Group, then class
[  1   7   3  -2   3 -18   2   1   1   2   7   1   5   2   0   4  -5   1
  -7   6   5  -1  14   0  -5 -10  -5   3   0  12   6  22   3  14   2  -8
   4  -3 -10   2   0  -6  -2   2   0   3  -2  10  -1] : [64] > T
[  4  15  -3   0   0 -18   2   2   4   9   7 -11   2  -3  -2   1  -1  -3
  -7   0   4   3   5  -2  -8 -10  -2   4   5   2   4  17   3  14   1  -4
   0 -11  -6   1   1  -5  -8  -2  -5  -3  -3   9  -3] : [64] > T
[  1  12  -1  -2  -2 -19  -4   3   0   6  -9   1   0  -2  -1   4   4   3
   1  -2   0   6  12  -5  -8  -3 -15  -1  -3  -1  -4 -30   2  32   2  -6
  -2 -11  -7   6   4 -13   1   0   1   5   0   6   1] : [64] > N
[  2  -9   0   1  -6   0  -2   0   2 -17   6  -1   0   0  -2  -5   2  -1
  11   6   2   1  -5   1 -13  -2 -12   1  -9  -2   1   4   5 -10  -1   9
  -7 -19  -7   6   2   0  -6   0  11   2  -4  -7   0] : [74] > Q
[  3  20   0   2  -1 -24   2   0   7  -5  10   0   5   4  -2   1   0   5
  -2   3   3   2   8  -1  -5 -21 -11   2   2  11   4   6   0   3   5  -8
  -5  -3  -8   6   2 -12  -4  -9  -1  -4  -7   8  -3] : [64] > N
[ -2  -7   1   5  -1   0   5  -6   3 -21  -9   1   1   8  -2  -2   2   5
  16  10   1   1 -11   0 -12 -15 -19  -4   3   3   2   2   2 -14   1   2
  -3 -29 -11  -2  -1  -1  -2   9   8  -1 -19  -3   2] : [74] > A
[  0  15   5  -2  -1 -17   5   3   4   2  -4  -8   5  -2   1   1  -6   3
   4   1   6   5  20  -2  -3 -15  -7   1   3   4   4  21   3   4   1  -5
  -6  -5  -2   0   0  -8  -1   2   3  -1  -2  12   0] : [64] > N
[  2  -2  -5   2   3  -8  -7   6   2 -27  -2  11   2   8  -3  -1   7   4
   6   7   2  -7 -11  -1  -5  -1 -15 -10   2   2   2 -15  -5  -6   8   1
  -1 -20 -19  -2  -2   1  10  -1   8   2 -17  -4   3] : [74] > A
[  2  13  -1   4  -1  -2   1  -6   2 -15   4  -4   1   3  -3  -3   0   1
  21  11   0  -1 -19   0 -14   3 -19  -2   0   3   3  -4  -1 -27   2   3
   2 -20 -20   1   4   0  -4  -1   8   0 -21  -2   4] : [74] > A
[ -1  -2  -1  -1  -2  -6   2 -13   3 -14   5   3   3   6  -5  -2   2   7
   8   9   3  -3  -4  -1  -7  -2 -10   0  -2  -4   5   0   7 -13   3   7
  -2  -1 -16  -1  12  -4   5   0   8   2 -17  -2   5] : [74] > A
[ -3  -6   3  -1   3  -7   3  -3   5 -18  10   0  -2   2  -2  -4   0   2
  13   6   4   1   5   0   3  -3  -9  -2  -6   0   2  26   3 -20   0   3
  -8  -6 -11  -2   1   2  -4   2   0  -1 -17  -6   0] : [74] > Z
[  1  -9   5  -1   1 -12   3  -6   0 -33   8   6  -1   5  -1   2   3   5
  11  13   1  -1 -16   4  -1   1  -7  -3  -2   3   5  29   0   4   2  -3
  -5 -19 -24  -7  -1   0   2   2   9   5 -18   4  -4] : [74] > Z
[  3  -1   5   0  -2 -17  -1   3   4  10   1  -6   0  -1  -2  -6 -13  -4
  -5   1  -3   4  23   0 -12 -17  -6   1   6  -2   4  38   6  -5   6   1
  -4  -1   8   3   1  -9  -9   0   1  -2  -4   9 -10] : [64] > P
[ -2   8   3  -1   2 -21   3   3   2   2  26  -6   1   0  -2  -4  -3  -7
  -6   9   7   9  19  -1  -8  -8   0   5   6  -1   5  39  11   8   8  -6
  -4   4 -19   0   6  -6  -5   1   4   3   1   9  -2] : [64] > T

Group and class of each row
[-11  -5   5  -2   1  10   2 -26  -3   2  -4   6  -1  -8   6   1   3   1
   0   2  -6   2   3   0   5  -3  -1   6   3  -4  -4   4   6   1   8  -9
   2  -4  -4   5  -3  -6  -1   1  -2   1   6 -10   8] : CD > FM
[  9  -9 -24  -3   3  -4   0   2  -2   4   4   5  -1   8 -10   4   1   2
   3   0   2  -1  -3   2   2   3   3   6   1  -3   7  -8 -11   0  -3  -9
   1   3   1  17   7   3 -13   2 -15  -1  -9   3  13] : Ds > QH
[  7 -10 -18  -3   5  -4   0  -9  -3   5   7   1   3   6  -1   3   0   2
   4   0  -7  -1  -5   2   1   0   2   1   0  -2   9  -8  -9   0  -1 -11
   2   3   4  17  12   4  -6   6  -8   1  -6  -3  19] : NB > Qm
[ 10 -13 -14  -3   3  -4   3 -10  -3   6   5  12   1   7 -10   4   4   0
  11  -1  -2   0  -8   0   5   2   2   8   1  -1   4  -9 -10  -4  -4  -9
   1   2  -1  26   8  -5 -11   4 -11  -2  -9   0   9] : Ds > QH
[  8  -3 -35  10   9  -6  -5  -7  -1   9   3 -12   2  11  13   6   3   3
   2  -3  -5   1  -6   5   7   4   1   1   2 -11   9   0  -7   1   3 -18
   1   6  10  -1  10   4  -9   5  -9  -7  -8  -2  34] : NB > Gh
[ 12 -20   5  -4   4  -2   0 -20  -6   5   5  10   5   6  -3   5   2   1
   9  -5  -4  -2  -2   2   3  -2   3   5   1  -7   6 -10 -13  -4  -5  -8
   0   3   0  32   9   0  -7   6 -11  -1 -13   1   8] : Ds > QH
[ 11  -6 -25   1  -2  -4  -2   2  -3   3   0  18   0  13 -10   1   3   0
   3   1   3   1  -1   0   4   2   2   7   1  -1   5  -5 -11   0  -7  -8
  -1   5   5  10   2  -1 -14   3 -15  -6  -6   9   5] : Ds > QH
[ 12 -11 -14  -3   1  -3   0  -4  -3   4   2  10  -1   7 -13   3   2  -1
   5  -3  -3  -1  -3   1   0   2   3   8   2   0   4  -7  -9  -1  -4  -6
   2   2   1  25   6   2 -13   4 -16  -4 -10   3   3] : NB > Qm
[  1  -6  11   0   1   5  -1 -35  -1   0  -6  -7   0  -5   9   2   3   1
   2   1  -6   2   0   0   4  -6   2   6   2  -9  -3  -1   3   1   8   2
   2  -2  -5   4  -6  -5  -3   1 -16  -1   4 -10  -5] : CD > FM
[  1 -18 -10 -14   1   4   2 -35  -2   2  -1   2   1  -1 -12   3   3   0
   5   1  -6  -2  -4   1   0  -2   1   9   2   0   8 -10   0   0   4  -3
   1  -1  -9  28  -1   0  -9   2 -31   3  -1 -14   5] : CD > ZP
